[  3 -20   5   9  32  -5  38 -48   0   1  12  15 -10 -22 -10 -23  47  77
   8   4   4  -3  31  26 -20  60  -3   5  45   0  21  -7  12 -21  34 -29
  13  45  22  13  12   5  32   1 -10 -25  50   5  -9   3   9 -20  -1  -4
   7   3 -48  20  -9 -14  -1  47 -11   2  27 -16  11 -53 -47  -5  46  19
   0] | (34)
[ -7 -21  -8  20   9  -5  20 -46  -7  -1  20  -6  -4   2  -8 -34  37  45
   9   0   4 -25  11  10  -8  24 -20  13  31 -22  19  -6   6  -4  32  -7
   0  -2   5  17  -6  -6   5  -5   7   3  19 -16  14   1 -12   3  13   6
  -9 -14 -24  17   1 -21   2  21   6 -19  16  19   5  -8   4  15  30  22
  18] | (35)
[ -2   7   9  -9  -7 -18   6  25  -6  -4 -29  29  25  -4 -40  22 -49  22
  -4 -14 -25   1  -5   7 -31  87 -10  -8  17  -5 101 -16  33  -3 -10 -46
  16  -3 -19  13 -44   9 -23  39 -31   8 -32   0   4  16  -2 -29 -12 -12
  46 -25 -22 -10   1  -5  -5   6 -10  51   5   6  25  29 -44  53  15 -18
  61] | (35)
[-15  51  30  24  45   5  18 117 -21 -13  44 -64  28   7  15  74 -90 -49
 -20  14 -38  78 -28 -14 -37 -15  24 -34 -12   0  27 -53  15  27  38  67
  41 -28  -4 104 -31  42 -16  18   5  89 -65 -85 -35   5  -8  -8 -17  17
 -10 -30  23 -37  18 -10   1 -55   2 -30 -35 -57   7  13   1  68  70  -6
 -11] | (34)
[ -1   3  19  20  51  -3  59   5 -10  -7   8   1   2 -29   5  47 -47  45
   8  12 -31  49  47  28 -46  48  22 -30  10  -8  62 -56  41 -34  28 -11
  60  80  24  75 -12  37  46  20 -37 -37  23 -39 -29  15   4 -49 -15 -25
  36  13 -66 -17  12 -13 -22  26 -25   5  35 -68  30 -66 -86  58  83 -14
  -3] | (34)
[  1 -11  10  29  20  -7  26 -52   6   0  35 -30   7   6   2 -37  36  41
   4  -8  15   2  -7   5  10  -3 -10  21  23 -15 -27 -13  -2   2  43  22
  -6  -1  15  19  -3  -9  -8 -12  12  17  34   0   6  -1  -2  12   8  42
 -27 -17 -15  20 -20 -18  10  14   5 -25   7  26  -2  -2  17   5  24  35
  -6] | (35)
[-13  -6 -13   3  32   4  25  -4 -30 -16  35 -57   1   2 -13   7 -33   3
   5  16  -2  -9  -1   4 -13  -7 -20  10  27 -20  -4 -40  16  -3  25  48
  24  -9   5  73 -11  30   1 -17  21  31  10 -60  12   9 -11   6  19  13
 -40  -8 -22   1   5 -46  15   2  14 -34  20  11  19  15  27  34  55  20
  -6] | (35)
[ -1 -11  38   7  13  -6  -8 -55  12   4  30   0 -18   1   3 -46 127  39
  -5  10  19   2 -24 -16  -1 -28 -10   6  25  -3 -29  24 -18  -5  58  14
 -21 -20  16 -24  10 -39  -9  -1  39  27   3  47   1 -15  -2  13   1  25
 -31 -24  16  25 -49  17  18   7   2   9 -11   9 -28 -18  25 -34 -23  40
   7] | (34)
[  2  -1  -4  21  33 -13  19 -36 -36  -4  35 -30  -8  21 -30  -7  30  47
  -2  10  12 -47 -35 -12 -12 -43 -26  24  27 -20  13 -40  22  -3   1  -5
   7 -37   0  34 -24  -9 -30   1  24  33  -2  22  27  24 -27   6  24  15
 -44 -26 -10  20 -45 -57  20  25  19  12  32  65  25  52  49  21  18  32
  54] | (35)
[ -1 -15 -44  15 -10 -21  -2 -68 -41  -9  10 -12  11  39 -52 -20 -14  30
   3 -17  10 -95 -47 -12   0  -7 -54  41  23 -28  48 -36  35  20 -41  -6
  -2 -61 -23  25 -36   0 -61   4   4  55 -29 -14  51  30 -30  17  34  21
 -26 -48 -13  18 -23 -69  23  26  33  19  21 103  35  87  68  42  16  34
  82] | (35)
[ 12  32  62   5   7  -8   0  54  17   5  17  -4  16 -11   8  10  27 -13
 -22   3 -32  68 -13  -6 -18  21  21 -24   7  12  51  24 -10   2  56  19
   9  -3   8  -2 -14   0  -9  22  12  40 -38  -7 -32 -10   9 -14 -29  12
  15 -22  27 -19 -22  44  -9 -22 -18  31 -38 -58 -27 -43 -42  11  14 -10
  -3] | (34)
[-11 -39 -34  25 -10   3  -5 -89 -19 -10  33 -30   8  25 -27 -64  19  20
  13 -18  34 -79 -21  -4  29  -3 -57  51  46 -33  -5  -5  -4  28  20  34
 -34 -53  -7  -5  -3 -22 -28 -29  28  46  29   5  50  -7 -15  41  38  48
 -51 -40 -10  34 -21 -52  29  14  36 -41   5  90  -4  56 101   0  16  45
  36] | (35)
[  0 -16  27   3  37  -8  52 -14   7   1  -2  31  -1 -38 -11  15   6  75
  11  -5 -20  33  59  43 -36 117  25 -22  19  -7  75 -18  29 -35  42 -36
  38  85  21  13  -1  23  48  22 -48 -72  62   5 -33   7  20 -47 -17 -29
  52  10 -70   8   4   1 -20  42 -32  15  40 -50  18 -89 -92  35  57  -6
  -4] | (34)
[ -12  -46  -40   -2    8  -11   10 -112  -29   -1  -21   35  -13  -10
  -53  -40   29   94   32   -5   14  -92   31   20  -17   71  -52   26
   46  -28   38  -18   34  -13  -17  -57    3   22   10    9   -3    1
   11    5  -17  -48   45   22   40   19   -7   -8   24  -29    1   -7
  -78   35  -19  -54   15   69    8   31   58   60   37   -4   -1   11
   38   17   55] | (35)
[  -9  -32  -48   12   15  -20   24  -68  -37   -6   -1   -3    0   18
  -59  -24  -12   79   19  -12   17 -104   -8    3  -10   22  -52   40
   31  -29   40  -58   43   -3  -31  -36    2  -20  -15   49  -31   11
  -32    5  -16    0   28    7   47   32  -26    6   36    1  -20  -26
  -54   24  -19  -79   20   48   27   17   63   94   51   70   29   37
   29   24   79] | (35)
[  5  -3  17  18  43 -16  47 -29 -12   1  24  -3  -3  -7  -9  13  22  70
  -1  13  -3  14  13  12 -37  -1   3  -7  18 -15  28 -47  25 -29  20 -20
  29  23  13  45 -11  20  13  16 -10   2  21   2 -18  20  -5 -29  -1  -6
   8   1 -39   1  -6 -24  -5  29 -12  19  35  -3  28  -8 -32  14  31  21
  22] | (34)
[  24    3   30   18   10  -26   14 -127   22   22   28   43  -25    2
  -12  -95  127  117   -4   -1   46  -34  -25   -9   -5  -62   -9   24
   36   -8  -29   26  -10  -18   45  -58  -27  -13   31  -60    1  -61
  -24    9   24   -7   47  127    2   -1  -20   -4    7   40  -27  -18
    2   38  -90    1    9   55  -16   61   23   51  -16  -26   22  -53
  -51   68   29] | (35)
[  9 -25   4   1  -2 -14  30 -62  21   5 -19  37  14 -18 -14 -29  48  64
   9 -15   2 -13  24  28 -17  75  -4   2  37  -6  55  17  11 -14  29 -44
  -6  29  14 -13  -1 -12   8  16 -30 -42  56  31  -4  -3  12 -17  -4  -1
  30  -5 -49  31 -13  -3 -10  30 -15  23  10   1   4 -48 -42   4  17  21
  33] | (34)
[ -5   5  21  26  19  15  21  48   0  -8  44 -49  16 -11  31   4  -5 -29
  -8   0 -10  63   1  12  13  19  14 -12  10  -4 -12   3 -13  12  73  82
  10   6  11  40   1  12  10 -10  14  41   5 -57 -29 -20  12  11  -5  35
 -14 -28  10 -10  22   9  -6 -26   4 -53 -21 -38 -17 -43 -10  23  52   9
 -43] | (34)
[ -1 -33 -16  35  11  10   5 -86  -9  -6  46 -36 -11  19  -2 -78  86  17
   9   1  30 -40 -20  -4  35 -32 -43  55  40 -24 -60   3 -27  22  50  44
 -39 -38  11  -7  17 -32 -13 -43  56  28  30  14  31 -19  -7  42  35  57
 -70 -26   3  50 -45 -36  22  20  26 -56  -4  90 -19   2  82 -27  11  59
  -1] | (35)
[  7 -28 -17  14 -16 -16   9 -86  10   3   8  18  16   6 -35 -49  50  63
   9 -21  17 -45 -10  11  17  50 -23  34  25 -11  52   8   2  12  13 -26
 -22 -14  -7 -40 -16 -30 -28   5 -13   4  43  42  18 -13  -1   8  15  23
  -2 -43 -22  36 -20 -36  -2  20   9   8  14  66   4  -1  28  -2  -2  31
  43] | (35)

[ 20 -56  19  34  74 -74 -48  -9 -34   0 -16 -32  30   1 -69 -17  21 -11
  16  19 -27 -53 -74  -2  22  78  30] | <92>
[ 12  -4  24   2  -6 -56  33 -11  16   6 -38  14  13  -3 -27   1  14  -8
 -35  11 -10 -19   1 -14 -19  -4  22] | <94>
[ 17 -13 -12 -15 -31  42 -24  15  28  15  -9 -20 -18  59  25  10 -11   1
  22 -27  19  30  13 -34 -44 -21  -4] | <92>
[ 22 -17 -20 -21 -52  48 -40  24  33  15 -13  -8 -29  49  44  27 -10   5
 -13 -33  56  91  30 -26 -57 -14 -26] | <94>
[  9 -53  21  10  32 -15 -90   4  -3   1  23  42  -8 -15 -27  -5   2  -9
  24 -13   3   1 -64  21  -8  39 -14] | <94>
[ 67 -49  39 -17 -50 -62   6   6 -23   7 -28 -40  -2 -42 -44  40  -3  -5
 -36  21  62 103 -43 -31  -5  49 -14] | <94>
[  5 -43  32   3   9 -44 -65   0 -16  -4  11  36  -3 -40 -25   2   6  -7
  -7  -1  17  17 -61  27   9  37 -20] | <94>
[ -5 -31   1  19  50  23 -51   2  23  11  12  29 -11  29 -10 -20  -4  -2
  70 -18 -28 -53 -22   7 -33   7  11] | <92>
[ 17 -35  26   2  -1 -26 -35   0  -6   0  -3  15  -2   3 -18   5   3  -5
  -9  11  12   3 -38   6  -3  26  -7] | <94>
[ 52 -41  24  15 -12 -20  53   7 -48  18   6 -81  -9 -35 -13   5 -29  16
  34  32  13  11 -32 -21  44  36   1] | <94>
[-17   9  -7  -4  -1  92  -8  19  27  23  56  92 -27  -1  96 -11 -24  24
  72 -21  35 -17  58  33 -22 -21 -24] | <94>
[  8  18  -7   7   4  12  23  -1 -16   2  13 -38   2   3   0  -4  -9   4
  22  10 -11  -7  -4  -2  20   8   5] | <92>
[  7 -36  28  14  28 -24 -17  -1  -2   7   7  25  -3 -13 -21 -10  -1  -1
  26   2  -8 -27 -37   7   3  16   5] | <92>
[ 16 -37  -5  14  31 -24 -42  -1 -15  -5  -6 -39  10  15 -50  -5   1  -9
  15   4 -25 -10 -67 -15   8  45  23] | <92>
[ 49  -5 -14 -24 -58  -7   0  13  -8   2 -27 -47  -8  27  -2  39 -16  -2
 -49  -8  54 117 -22 -28 -42  25 -16] | <94>
[  3 -37   6  10  45   0 -88   4  -5  -1  20  21  -6  -5 -21  -7  -9  -5
  34 -11   2  -5 -59  17  -3  41 -10] | <92>
[ 52 -33  44  -9 -60 -44  50   7 -46  12 -11 -53  -7 -59 -12  22 -20   9
 -16  27  51  69 -36 -16  36  32 -13] | <94>
[ 12  -4   2  -8 -28 -10  21   4  -6   3  -1 -21  -4  -6   7  11  -6   3
 -18   2  21  27   6 -16  -3  -3 -10] | <94>
[ 32 -24   4   5  -7   2  34   6 -18  18   1 -46  -6   0   0   4 -24  11
  33  11   6  -2 -11 -21   4   8   7] | <94>
[-17   3 -16   8  33  92 -40  19  26  18  55  50 -29  50  73 -18 -32  18
 110 -20   1 -40  42  12 -24 -28 -17] | <92>
[  2 -16  43  18  35 -47  30 -12 -11   6   6  46   9 -50 -25 -17  11   1
  13  20 -15 -53  -6  28  31   4  11] | <94>
[ -2 -42  45  37  75 -53 -20  -3 -42  -5  23  15  21 -52 -47 -17  11  -5
  27  27 -19 -39 -74  43  73  57  11] | <92>
[ -7  26 -18 -17 -25  82  16  20  44  20  21  24 -22  53  88   3 -15  16
  44 -17  25  12  78 -18 -36 -44 -11] | <92>
[ 12   0   7 -15 -57  51  25  23  25  25  22  43 -27 -10  84  13 -21  22
  29 -18  65  51  65  -5 -28 -22 -18] | <94>
[  5  -5   7   6   8 -24   0  -4   3   2  -6   5   5   1 -13  -4   5  -4
   2   3 -12 -17  -6   1  -3   1   9] | <92>
[-27   6   8  -7  16 -12 -67  -7  50  -5 -19  94  -1  24 -14  -5  31 -14
 -20 -26  -4 -16  19  17 -54 -26   2] | <94>
[ 11  16  15  14   4 -13 106  -6 -24  11  -4 -37  12 -26  -4 -10  -7  11
  17  32 -20 -41  27  -6  41 -18  23] | <92>
[-12   5  22  37  81   1  26 -14   9   6  35  88   7 -26  -7 -19   9   3
  67  11 -34 -64   8  42  32 -18  21] | <92>
[-16  -2  -1  23  58  62 -44   5  44  19  45 117 -24   6  59 -21  -3  10
  97 -21 -14 -54  30  46 -23 -26 -10] | <92>
[  9 -23  -4  12  31   9 -23   2 -15   2  12 -20  -1  -1 -19  -7  -8   1
  31   2 -10 -10 -38   4  14  19   1] | <92>
[ -29  -46   26   15   58   15 -127    6   19    5   54  127  -21  -28
   -4  -18    8   -5   58  -32   11  -27  -48   65  -10   10  -35] | <94>
[  7 -12  16  12  19  39  54  10 -11  25  42  26 -20 -33  46 -17 -26  23
  72   8  18 -35  29  22  22 -23 -12] | <94>
[ -9 -11  24  -7 -23  10  -4   9  41  21  12 102 -22 -16  45  -2  -3   8
  16 -21  32  -2  50  21 -39 -33 -11] | <94>
[ 18 -27  17   4  -4 -22 -18   0  -8   2  -8  -5   1 -11 -25   1   2  -3
   7   3  -1   7 -26  -4   0  23   3] | <94>
[ 60 -49  63  -5 -41 -63  56   8  21  37 -52  13 -20 -33   7  26  -1   4
 -39  -2  47  64  34 -37 -56 -18  10] | <94>
[  26  -85   50   28   50  -50  -88    2  -37   -4   13   -1   11  -61
  -66   -7    9  -10   11   19   -6   -7 -120   28   50  102   -5] | <94>
[-30  -2 -13  27  93  62 -82   1  47   2  50 126 -10  28  23 -16   6  -2
  92 -36 -23 -37  -2  49 -32 -23  -4] | <92>
[ 16 -15  18   5  -2  -9  25   2  -2  12   4   2  -6 -13   4  -1 -10   6
  20   5   4  -9  22  -3   4  -3   6] | <94>
[ 59 -31  66  -5 -44 -87  11 -15  -9  -5 -53 -32  37 -37 -79  26  35 -15
 -57  30   9  61 -46 -26  34  73  23] | <94>
[ 36 -19 -24 -22 -58   9 -28  12  -3   3 -26 -45 -10  43  -8  27 -19  -4
 -23  -9  31  79 -30 -32 -33  30  -7] | <94>
[ 47 -46   0 -19 -25 -49 -25   0 -24  -3 -30 -49  10   6 -54  20  -4 -11
 -31  10   6  49 -68 -33  -2  60  10] | <92>
[ 24 -46  39  19  20 -49   8  -6   0  16 -15   2   4 -17 -32 -12   7  -3
  23  13 -12 -35 -25   0  -1  18  21] | <94>
[ 23 -21   2   8   5 -44  14  -6 -11   1 -27 -53  14  14 -43   1   2  -5
  -9  16 -24  -3 -36 -35   2  29  24] | <92>
[ 77 -53  21 -13 -51 -69  14  -3 -31  -1 -26 -63  23  -7 -67  37  -4  -8
 -20  33  13 102 -76 -35   2  95  26] | <94>
[ 23 -42  40   5   2 -36 -24   4   5  13  -2  40 -11 -25 -15   1   1  -1
  13   0  20   6 -19   2 -13  15  -2] | <94>
[ 16 -47  28  13  24 -32 -34  -4  -9   5  -1  16   2 -17 -34  -4   3  -6
  29   2  -6 -16 -49   6   0  36   4] | <92>
[ 18 -14   9  -1 -17 -10   5   2  -9   3  -8 -19   0   2 -12   7  -5   0
  -3   5  10  17 -16  -8   4  17   3] | <94>
[ 26 -14  13  -2 -20 -19  28  -2 -11   7 -18 -30   4  -4 -14   6  -4   0
 -16  10   6  23  -2 -17  -3  12   8] | <94>
[ 11  -3  20   2 -12  -8  32   4 -10   8   4  -9  -5 -19  10   2  -9   9
   3   9  13   7   5   1  16  -2  -2] | <94>
[ 35 -40  25  14  15 -88 -29 -13 -10  -5 -48 -30  33  -2 -72   8  24 -17
 -43  21 -32  -6 -58 -31  -1  69  36] | <92>
[-14  10   3   0   5 -11 -10  -4  26   1  -9  50   1   3  -6  -6  13  -4
   4  -7  -7 -23  15  11 -25 -20   4] | <94>
[ 13 -21  14   2  -9   2   6   6  -8  10  11   7 -12 -19   9   1 -12   6
  15   0  19  12 -11   4   4   4  -3] | <94>
[ 16 -38   1   5   4  11 -54   8 -10   7  14  -7 -12   3  -5  -7 -15   2
  49  -9   8   4 -41  -1  -5  26  -4] | <92>
[-15 -28 -23  16  62  30 -89   2  13  -7  24   8  -1  36 -22 -16   3  -8
  52 -20 -18 -29 -59  11 -16  26   2] | <92>
[ 12 -18   3   8   5   4 -11   3 -14  11  12 -15  -3  -7 -15  -2 -11   5
  25   4   1  -6 -27   0  15  20   0] | <92>
[ 45 -60  57   3 -17 -63 -22  -4 -28   2 -22 -25   9 -47 -63  15   3 -11
 -22  25  15  35 -84  -4  29  69   0] | <94>
[-19 -12   3  32  88 -14 -16  -8  -4  -7  20  27  21  -2 -49 -17  18  -9
  52   6 -27 -45 -52  33  32  26  27] | <92>
[  0 -22   1  -3   3   3 -61   4  11  -3   3  15  -9  11  -2   3   1  -6
   5 -19   6  19 -24  -3 -26  14 -14] | <94>
[ 15 -31   0   5  14  15 -24   6   2  10  12  -2  -9   3  -3  -3 -12   3
  32  -5   4  -6 -29  -4  -2  17  -3] | <92>
[ 26 -22  -5   5  -3  24   3   9 -19  10  16 -37 -10   2   2   2 -23   9
  43   4  11  12 -24 -20   8  21  -4] | <92>
[ 24 -30  19   6  10  -9  -4   4   0  11  15  23 -10 -12   3  -4  -6   4
  21   3   5  -1 -13   6  14  10  -6] | <94>
[ 36 -37  27   9  -7 -19  28   4 -15  19   0 -10  -5 -26 -16  -1 -15   7
  24  15   8 -10 -22  -9  13  17   8] | <94>
[-12   6  25 -31 -57  -8 -24   9  37   6 -18  94 -23 -14  41  19  13  -3
 -59 -21  55  52  61  14 -47 -44 -22] | <94>
[ -7  -4 -24   3   7  12 -12   0  17   3   0  28  -3  11   7  -4  -3   0
  10  -9  -1 -17  13   7 -18  -6   2] | <94>
[ 21  -5   1  -5 -17 -15  16  -1  -1   3 -22 -34   3  15 -17   5  -3  -3
 -10   9  -2   8  -5 -26 -13  10  13] | <92>
[-12   1 -10   1  14  45 -45   7  43   9   3  47 -18  39  30  -7  -4   2
  37 -27  -1 -16  31   0 -43 -31  -1] | <92>
[-10 -17  15   7  26 -34 -57  -9  13  -5  -8  43  10   0 -35  -8  21 -15
 -10  -8 -17 -25 -21  15 -17  16   8] | <92>
[  2 -17   1 -11 -12 -12 -45   3  33   1 -15  38  -7  25  -4   7   9 -10
 -15 -22  10  22  -5  -7 -46  -1  -5] | <94>
